In the rows, zero is written as 128.
Known rows:
J_961: [118 120 195 118 121 178  77 136 124 114 134 177 151 145 160  96 105 147
  75 114 126 141 127 138 125 115 125 129 132 151 225]
J_270: [134 135 177 115 136 175 107 131 106 128 116 200 157 130 150  73 102 111
  47 124 109 142 133 159 100 136 127 126 137 147 217]
J_220: [158 138 119 155 147 148 134 137 144 113 109  72 133 123 139 138 159 109
 111 164  94 115  98  87 133 137 140 101 156 123 109]
J_974: [ 81 101 100 141 130 143 109  92 112  90 149 108  63  63 165 141 148 125
 163 133 116  64 115 137 113 161 158 128 164  95  95]
J_443: [134 124 125 140 151 150 142 111 150 139 107  90 121 112 153 159 118 122
 104 157 108 114 112 114 149 101 117  89 122 104 111]
J_462: [129 132  85 132 125 172 101 141 122 110 150 105 167 166 125 152 119 120
 114 145  90 108 131  70  96 140 159 118 183 115  89]
J_947: [128 132 136 126 147 151 139 115 141 117 107 119 111  95 142 168 126 136
 133 140 106 113 102 110 139 121 132  96 144  99 121]
J_677: [103 127  89 116 128 169 108 124 115 121 152 142 150 142 133 168  89 139
 126 126 102 106 143  97 103 119 151 109 165  93  98]
J_228: [ 96  93  96 145 144 138 124  93 111 103 145  92  72  73 164 135 143 115
 161 147 125  64 119 141 105 160 150 114 163 117  99]
J_676: [104 103 105 150 182 179 160  95 124 128  97  90 128 107 118 156 142 134
 154 157 117 110 153  95  85 128 136 101 104 111 106]
J_407: [116 121  91 103 138 170 123 116 118 133 145 142 154 141 127 176  79 131
 120 134 107 103 141 103  93 124 142 106 166 103 102]
J_962: [162 137 126 143 151 149 141 132 144 114 106  75 134 120 133 149 155 109
 116 164  97 115  94  88 128 142 136 102 160 130 113]
J_538: [101  97 108 146 148 161 143  82 136 127 124 103 117 104 133 143 130 131
 116 166 120 112 119  98 116 142 131 108 116  94  84]
J_905: [ 97 125 140 236 101 118  53 186  91 123 179 160 152 175 196   5 121 148
  63 122 139 168 164 147 152 103 135  80 121 140 203]
J_685: [ 95 100 110 146 144 163 135  87 136 118 127 107 114 103 133 146 137 141
 127 158 119 114 118  92 118 144 135 110 117  88  85]
J_861: [ 85 142  89 135 150 195 106 143 107 114 127 134 166 151 119 177 111 160
 163 106  91 118 181  78  85  94 164 108 137  85 112]
J_582: [101 128  89 119 128 171 109 122 120 125 149 144 157 148 130 169  88 142
 119 125 100 115 144  88 105 117 148 108 157  88  96]
J_518: [100 127  89 118 129 170 108 125 117 123 152 141 152 144 133 169  89 139
 124 125 102 109 145  95 104 119 150 109 163  92  96]
J_33: [129 135 127 143 149 152 141 119 142 126 105 111 124 107 143 155 129 132
 115 148 101 124 111 103 144 113 128  90 129  94 113]

Facts:
J_115 (π J_275) (Σ tebes) (ζ J_566)
J_117 (π J_917) (Σ vasko) (ζ J_429)
J_123 (Σ tebes)
J_124 (π J_228) (Σ vasko) (ζ J_922)
J_125 (π J_566) (Σ poplal) (ζ J_168)
J_138 (π J_614) (Σ poplal) (ζ J_917)
J_156 (π J_614) (Σ tebes) (ζ J_961)
J_163 (Σ ploklun)
J_168 (Σ ploklun)
J_173 (π J_872) (Σ ploklun)
J_182 (π J_566) (Σ poplal) (ζ J_250)
J_189 (π J_429) (Σ poplal) (ζ J_901)
J_201 (π J_429) (Σ ploklun) (ζ J_684)
J_214 (π J_566) (Σ ploklun) (ζ J_606)
J_217 (π J_856) (Σ poplal)
J_218 (Σ poplal)
J_220 (π J_168) (Σ poplal) (ζ J_911)
J_221 (π J_228) (Σ ploklun)
J_224 (π J_684) (Σ tebes)
J_228 (Σ vasko)
J_238 (Σ poplal)
J_249 (Σ poplal)
J_250 (Σ poplal)
J_269 (π J_218) (Σ tebes)
J_270 (π J_922) (Σ tebes) (ζ J_250)
J_275 (Σ tebes)
J_283 (π J_566) (Σ tebes) (ζ J_901)
J_287 (π J_249) (Σ vasko)
J_291 (π J_168) (Σ tebes)
J_299 (π J_856) (Σ tebes)
J_300 (π J_238) (Σ ploklun) (ζ J_189)
J_302 (π J_168) (Σ poplal)
J_312 (Σ vasko)
J_329 (π J_674) (Σ tebes)
J_33 (π J_694) (Σ poplal)
J_337 (π J_922) (Σ ploklun)
J_357 (π J_123) (Σ ploklun)
J_371 (π J_163) (Σ tebes)
J_38 (π J_238) (Σ vasko) (ζ J_872)
J_383 (π J_312) (Σ poplal) (ζ J_614)
J_391 (π J_228) (Σ tebes) (ζ J_947)
J_392 (π J_856) (Σ vasko)
J_398 (π J_566) (Σ poplal)
J_4 (π J_429) (Σ poplal) (ζ J_838)
J_407 (π J_429) (Σ ploklun) (ζ J_684)
J_429 (Σ tebes)
J_440 (π J_922) (Σ poplal) (ζ J_911)
J_443 (π J_249) (Σ poplal) (ζ J_163)
J_46 (π J_507) (Σ poplal) (ζ J_911)
J_460 (π J_614) (Σ ploklun)
J_462 (π J_974) (Σ ploklun) (ζ J_911)
J_492 (π J_163) (Σ ploklun) (ζ J_163)
J_500 (π J_674) (Σ poplal) (ζ J_974)
J_502 (π J_123) (Σ vasko)
J_507 (Σ tebes)
J_516 (π J_228) (Σ ploklun) (ζ J_529)
J_518 (π J_275) (Σ ploklun)
J_519 (Σ tebes)
J_529 (π J_163) (Σ tebes)
J_534 (π J_614) (Σ ploklun) (ζ J_312)
J_538 (π J_250) (Σ vasko) (ζ J_123)
J_543 (π J_238) (Σ ploklun)
J_550 (π J_917) (Σ tebes) (ζ J_922)
J_559 (π J_238) (Σ vasko)
J_566 (Σ poplal)
J_576 (π J_674) (Σ poplal) (ζ J_123)
J_582 (π J_694) (Σ ploklun)
J_596 (π J_238) (Σ tebes) (ζ J_337)
J_604 (π J_228) (Σ ploklun) (ζ J_291)
J_606 (π J_123) (Σ vasko) (ζ J_529)
J_614 (Σ poplal)
J_627 (π J_917) (Σ ploklun)
J_634 (π J_250) (Σ poplal) (ζ J_974)
J_64 (π J_429) (Σ tebes)
J_648 (π J_168) (Σ tebes) (ζ J_856)
J_652 (π J_163) (Σ vasko)
J_660 (π J_974) (Σ vasko)
J_674 (Σ tebes)
J_676 (π J_614) (Σ vasko) (ζ J_861)
J_677 (π J_566) (Σ ploklun)
J_683 (π J_429) (Σ ploklun)
J_684 (Σ ploklun)
J_685 (π J_250) (Σ vasko)
J_688 (π J_238) (Σ tebes)
J_694 (Σ tebes)
J_710 (π J_168) (Σ tebes)
J_714 (π J_917) (Σ tebes)
J_716 (π J_674) (Σ poplal) (ζ J_874)
J_730 (π J_684) (Σ poplal) (ζ J_269)
J_734 (π J_163) (Σ poplal) (ζ J_974)
J_749 (π J_916) (Σ tebes) (ζ J_519)
J_770 (π J_238) (Σ tebes) (ζ J_901)
J_807 (π J_614) (Σ ploklun) (ζ J_250)
J_813 (π J_429) (Σ ploklun) (ζ J_189)
J_815 (π J_519) (Σ tebes) (ζ J_163)
J_818 (π J_674) (Σ poplal)
J_838 (π J_275) (Σ ploklun)
J_84 (π J_312) (Σ tebes)
J_840 (π J_917) (Σ vasko)
J_844 (π J_238) (Σ vasko) (ζ J_922)
J_847 (π J_872) (Σ tebes)
J_856 (Σ poplal)
J_861 (π J_507) (Σ ploklun)
J_867 (π J_916) (Σ ploklun)
J_872 (Σ poplal)
J_874 (π J_856) (Σ ploklun)
J_877 (π J_228) (Σ tebes)
J_894 (π J_614) (Σ vasko)
J_90 (π J_275) (Σ tebes)
J_901 (π J_872) (Σ tebes) (ζ J_861)
J_905 (π J_238) (Σ tebes) (ζ J_529)
J_910 (π J_974) (Σ poplal)
J_911 (π J_228) (Σ ploklun) (ζ J_694)
J_916 (Σ tebes)
J_917 (Σ tebes)
J_918 (π J_674) (Σ vasko) (ζ J_291)
J_922 (Σ ploklun)
J_923 (π J_168) (Σ ploklun) (ζ J_614)
J_926 (π J_856) (Σ tebes) (ζ J_249)
J_945 (π J_974) (Σ vasko) (ζ J_714)
J_947 (π J_614) (Σ poplal)
J_961 (π J_519) (Σ tebes)
J_962 (π J_674) (Σ poplal) (ζ J_911)
J_974 (Σ vasko)
J_980 (π J_674) (Σ ploklun)
J_981 (π J_429) (Σ poplal) (ζ J_168)
J_982 (π J_922) (Σ vasko)

Rows:
No name comes twice in this set of rows, the named rows included.
[ 87  96 100 148 136 143 114  95 115  97 146  98  74  76 161 139 146 128
 160 141 121  74 118 129 112 155 153 119 155 102  95] | J_312
[101  88 112 171 144 132 151  99 127 124 151 134 129 115 117 137 124 176
 147 166 152 149 116  72 121 157 130  71 122  96  98] | J_606
[111 132  82 123 168 188 132 135 104 135 120 124 170 149 114 177  97 135
 150 127 100 108 181  96  68 101 151  99 144 113 117] | J_813
[114 135  96 124 114 174  81 145 124  88 160 117 156 157 126 164 129 140
 137 127  90 106 122  60 102 145 171 130 195 104  95] | J_911
[119 109 198 142 116 144  86 153 112 110 163 206 157 151 149  88  97 190
 112 114 160 172 124 121 128 131 126  95 145 158 243] | J_529
[ 88 145 130 232 132 167  47 192  89 120 130 118 152 172 198  17 151 116
  73 106 100 136 209 159 123  66 148 113  94 141 206] | J_770
[ 84 138 143 211  97 149  29 175 102 108 160 138 134 161 212  17 138 121
  50 109 107 133 163 161 152  91 145 124 119 126 191] | J_688
[ 90 146  70 243 119  94  63 171  83 104 142  60  60  81 209  73 179  85
 121 118  89  84 152 160 154  93 168  90 165  85  84] | J_238

Now the same elements, written a new way:
Known rows:
J_923: [ 88 151 125 173 133  86 161 130 119 116 133 127 110 120 141 156 121 158
 114 146 125  99 149 151  90 178 147 125 118 133 143 145]
J_173: [ 99 156 124 172 131  96 160 129 120 112 137 137 109 117 145 151 123 151
 108 145 133 104 153 147  99 184 151 115 119 140 122 146]
J_634: [150  88 121 107 134 121 103 140 130 106 103  93 139 137 130 115 141 138
 127 135 121 148  85 133 132  91  96 129 129 106 138 122]
J_648: [143 123 138  88 111 162 124 116 112 170 157 142 132 122 133 131 137 116
 145 116  77 115 118 105 122  98 125 138 141 126 176 123]
J_462: [ 59 155 157 160 123 102 127 113 137 108 120 111 114 115 139 173  90 139
 160 133  88 103 146 149 110 207 128 124 128 179 101 194]
J_519: [155 137 126  91 132 183 125 104 135 169 150 174 130 119 110 133 131  80
 178 110 137 133 161 115 161 113 147 153 124 126 170  89]
J_877: [116 128 139 124 107 149 149  94 115 173 181 150 105 129 146 135 140 105
 140 131 100  98 161  97 119 117 155 130 153 124 135 135]
J_676: [116  88 133 145 136 117 132 217 138 120  78 106 135 169  79 106 104 162
  80 143 134 119  79 107 162 108 114 106  98 138 141 139]
J_559: [158 142 149 142 164  95 109 126 155 107 110 101 144 127 103  81 122 116
  60  96 151 149 108 149 115 122 127 118 130 109  98 149]
J_299: [144 125 137  95 110 163 131 112 115 166 163 148 127 120 136 129 142 106
 140 118  92 116 128 100 128 106 130 127 147 132 157 120]
J_443: [ 95  96 128 165 129  94 141 106 137 123 137  94  98 155 141 126 138 132
 127 157 142 110 153 132 112 112 145 136 143  95 105 145]
J_685: [ 98 129 137 168 139  71 156 123 132 117 128 117 110 142 140 116 121 140
 103 145 159 116 158 125 126 138 148 129 135 104  65 148]
J_962: [117  93 140  87 105 121  71 117 113 108 108  98 126 151 142 139  95 124
 191 137  87 180  91 149 138 116  84 128 148 166  56 170]
J_674: [145 131 113  68 116 156 116 108 101 186 160 187 111 141 122 138 111  95
 208 130 125 171 156 145 139  91 146 166 129 136 153  94]
J_383: [147  93 122 111 129 128 100 141 132 106 103  95 140 139 129 117 138 139
 127 131 123 149  89 130 132  92  96 127 128 111 130 123]
J_922: [146 160 105 125 159 125 140 129 139 101 107 166 124 105 122 145 123 124
 141 133 174 145 156 159 146 187 144 127  91 146 153 100]
J_844: [119 138 160 179 165  65 132 107 156 120 130  95 120 136 107  89 121 121
  65 115 154 120 148 152  95 128 157 135 135  91 105 163]
J_33: [157  98 117 110 128 136 103 139 130 101 106 105 141 135 132 113 141 130
 123 130 133 153  88 126 140 102  98 118 131 122 112 121]
J_627: [ 98 156 122 172 130  94 160 128 121 113 134 137 112 120 145 153 124 151
 107 144 134 104 151 147  97 187 150 114 120 141 123 145]

Rows:
No name comes twice in this set of rows, the named rows included.
[109 119 127 131 132  49 141 136  99 126 128 125 108 155 154 117 108 157
 122 151 141 154 136 150 113 115 134 143 136 112  65 136] | J_918
[120 141 157  78 126 199  91  88 150 160 135 153 133 114 106 153  99  60
 226 100  96 136 155 115 181 149 125 152 133 175 128 141] | J_694
[100 161 127 174 127 126 121 166 154 121 118 113 145 124  50 112 100 135
  58 123 128 144 113 163  80 145 143  88 110 160 187 162] | J_300
[138 129 143 105 105 191  93 147 150 178 147 127 159 130  41  91 116  93
  85  98  89 150  94 117 107  69 130 103 139 153 214 140] | J_770
[126 128 123 104  96 131 142  93  86 185 193 169  97 145 158 137 128 107
 163 146 103 134 160 119 107 105 156 132 163 136 115 130] | J_329
[166 185 155 199 103 192 104 103 136 188 176 125 145 136 109 102 131 114
 130  51 130 102 123 135  81  89 155 159 146 121 104 138] | J_905
[ 97 151 121  86 107 182 139  94 148 153 140 157 160  79 110 143 143  92
 168 118 133 125 179  91 158 106 128 155 137 110 175  85] | J_429
[137 103 144 168 164  88 156 155 132 115 110 115 101 160 149 120 129 144
  98 137 147  86 124 114 153 150 141 125 114 116  84 144] | J_894
[ 73 167 115 141 110 104 152 132 130  94 117 124 152  76 142 154 135 164
  99 142 123 115 142 124 105 170 113 114 121 133 142 128] | J_683
[158 141 152 134 166  90 102 131 152 108 103  93 150 127  99  81 120 126
  67  93 140 148 101 155 113 114 118 130 126 106 114 146] | J_38
[152  72 136 158 147 126 126 148 135 115 109  94 101 170 140 125 142 140
 127 140 127  95  99 121 146 120 125 129 117 113 123 138] | J_138

Now the same elements, written a new way:
Known rows:
J_201: [ 86 123  89 160 139  84 179 143 105 144 127 161 121 128 108 138  91 154
  93  79 139 157 155 100 113 177 128 100 121  83  79 127 105 101  93 135]
J_173: [126 107  94 172 122 112 159 137 117 149 149 117 137 144 113 105  81 120
 115  85 126 171 148 120 134 124 120  81 125 101 116 115 101 102 131 159]
J_861: [117 100  99 182 128 111 155 143 121 140 151 114 131 129 105 100  70 144
 111  92 120 164 145 131 140 102 130  83 129  98 115 114 104  93 127 160]
J_980: [ 87 106 109 163 110  86 122 118 110 152 181 107 143 145 105  92  81 113
 108 104 116 177 154 142 126 148 120  84 120 125 116 101  83 101 142 185]
J_677: [131 110  94 175 123 115 160 137 113 148 149 119 140 146 114 105  80 119
 115  81 124 172 142 124 137 119 118  77 125 101 118 116 101  99 127 157]
J_683: [106 117  85 167 156  94 180 149 133 155 140 149 113 133 116 125  75 140
  95  84 141 180 163 104 135 156 130  99 110  87 109 128  87  96 141 152]
J_221: [145 125  93 179 125 124 167 133 104 140 144 122 146 157 113 104  85 109
 117  74 115 172 128 138 140 100 112  64 126  99 124 123 104  92 119 143]
J_582: [127 106  95 173 122 112 158 136 117 149 148 117 138 144 113 106  80 120
 115  85 127 171 146 120 134 124 119  82 124  99 117 114 102 103 130 161]
J_460: [138  61  94 171 106 130 146 155 119 166 149  95 143 116 125  98  75 145
 143  89 133 177 147  76 128 136 114  86 129 102 120  96 104 116 123 150]
J_500: [135 122 134 103 117  37  71 120  57 122 171 149 135 140 115 145 146 132
 127 193 119 142 152 133 101 171 101 106 173 126 125 121 137 100 110 153]
J_818: [129 143 134 131 128  64  73 134 116 123 168 116 119 155 133 116 123 138
 134 178 122 150 163 133 153 153  87 103 145 157 148 116 123  92 154 172]
J_770: [104 100 172 129 116 139 172 111 128 108 126 104 130  95 131 154 125 153
 120 127 125  17 108 177 133 115 183 168 161  98  79 102 164 127 158 130]
J_156: [118  76 166 106 108 165 153 130 109 150 131  94 149  77 169 149 136 150
 148 116 129  69  93 116 111 169 140 142 145 126 115  83 130 147 145  72]
J_648: [111 124 166 111 126 149 165 110 104 131 130 119 143 107 159 154 143 125
 122 111 120  64  87 164 120 155 144 135 139 123 113 104 127 129 149  79]
J_519: [ 88 110 139 102 153 159 143  67 208 176  91 107 132  93 117 126 201  95
  97 139 135  98 104 149 114  81 147 125 102 129 189 121 124 201 164  91]
J_299: [130 117 161 116 139 159 169 118 132 145 142 108 136 110 166 145 128 111
 123 115 125  85  99 165 139 138 146 137 130 130 140 103 111 123 197  99]
J_676: [161 117 150  94 101 201  56 181 109  76 124 142 116  87 134 121  97 183
 178 160 120 150 108  97 105 136 169 223 122 180 100 152 146 133  80 111]
J_606: [118 184 183 131 102 210  57 151 111  43 124 188 142 170 123 149 157 144
 198 134 137 164  96  94  97 142 149 249 123 139 108 151 111 106  98 120]
J_312: [139 158 118  80 140 196  49 115 204 112  83 160 108 116  89 104 170 105
 131 175 132 186 121 119 106  68 166 204  75 185 177 191 139 195  98 131]

Rows:
No name comes twice in this set of rows, the named rows included.
[ 81 102 179 136 140 144 153 123 119 109 136 109 123  65 136 142 119 193
 108 131 101  42  86 193 131  99 175 139 153 115 103 101 137 104 141  80] | J_901
[116 115  91 156 101 102 160 126  85 143 135 130 149 140 104 119 100 131
 107  77 122 151 135 120 112 156 117  77 135 100  83 115 124 111  80 145] | J_492
[116  66  98 163  91 120 144 148  93 154 138 105 149 111 118 108  89 159
 140  84 129 154 140  73 105 154 115  86 139  97  91  95 119 122  78 132] | J_534
[108 127 153 111 172 142 190 132 150 151 134 139 112  96 168 165 123 132
 101 115 143  94 117 148 141 170 156 156 115 118 132 115  98 118 207  93] | J_64
[ 95 120 111 180 105 110 153 127  89 129 138 135 154 156 104 121 110 135
 127  73 125 153 131 109 110 138 111  87 139  82  91 110 109 100  84 139] | J_214
[125 129  96 170 109 113 165 127  75 129 133 133 153 153 107 116 102 124
 113  66 111 150 119 133 117 121 110  64 137  93  94 121 121 100  73 127] | J_604
[ 98 129 190 150 133 176 159 113 138 127 145 122 155 141 162 155 161 116
 153 105 137  97  90 139 133 136 134 159 136 100 150  87  88 107 206  98] | J_529
[ 95 140 123 202 105 129 155 124  84 113 137 144 166 181 104 124 128 128
 143  58 123 160 112 110 112 115 100  85 142  66 102 109  98  85  83 126] | J_516
[147 134 160 121 141 170 177 115 122 135 137 112 143 121 167 143 132 101
 124 106 114  86  81 181 145 116 138 120 132 129 149 110 114 115 186  84] | J_877
[173 132 113  54 146 182  53 106 167 124  97 185 118 104  77 125 179  83
 125 197 131 204 116 126  73  67 182 205  94 159 185 198 138 194  98 128] | J_974
[143 173 112 137 111  95 114 143 113 107 107 123 123 159 142 128 137 168
 131 134 127 111 144 109 161 172  71  87 146 158 105 128 172 102  86 129] | J_182
[ 93 109  71 159 137 118 137  86 182 179  98 121 138 133  66  88 156 100
  89 101 131 187 144 113 110  61 115  59  97 100 167 136 118 172  90 145] | J_168

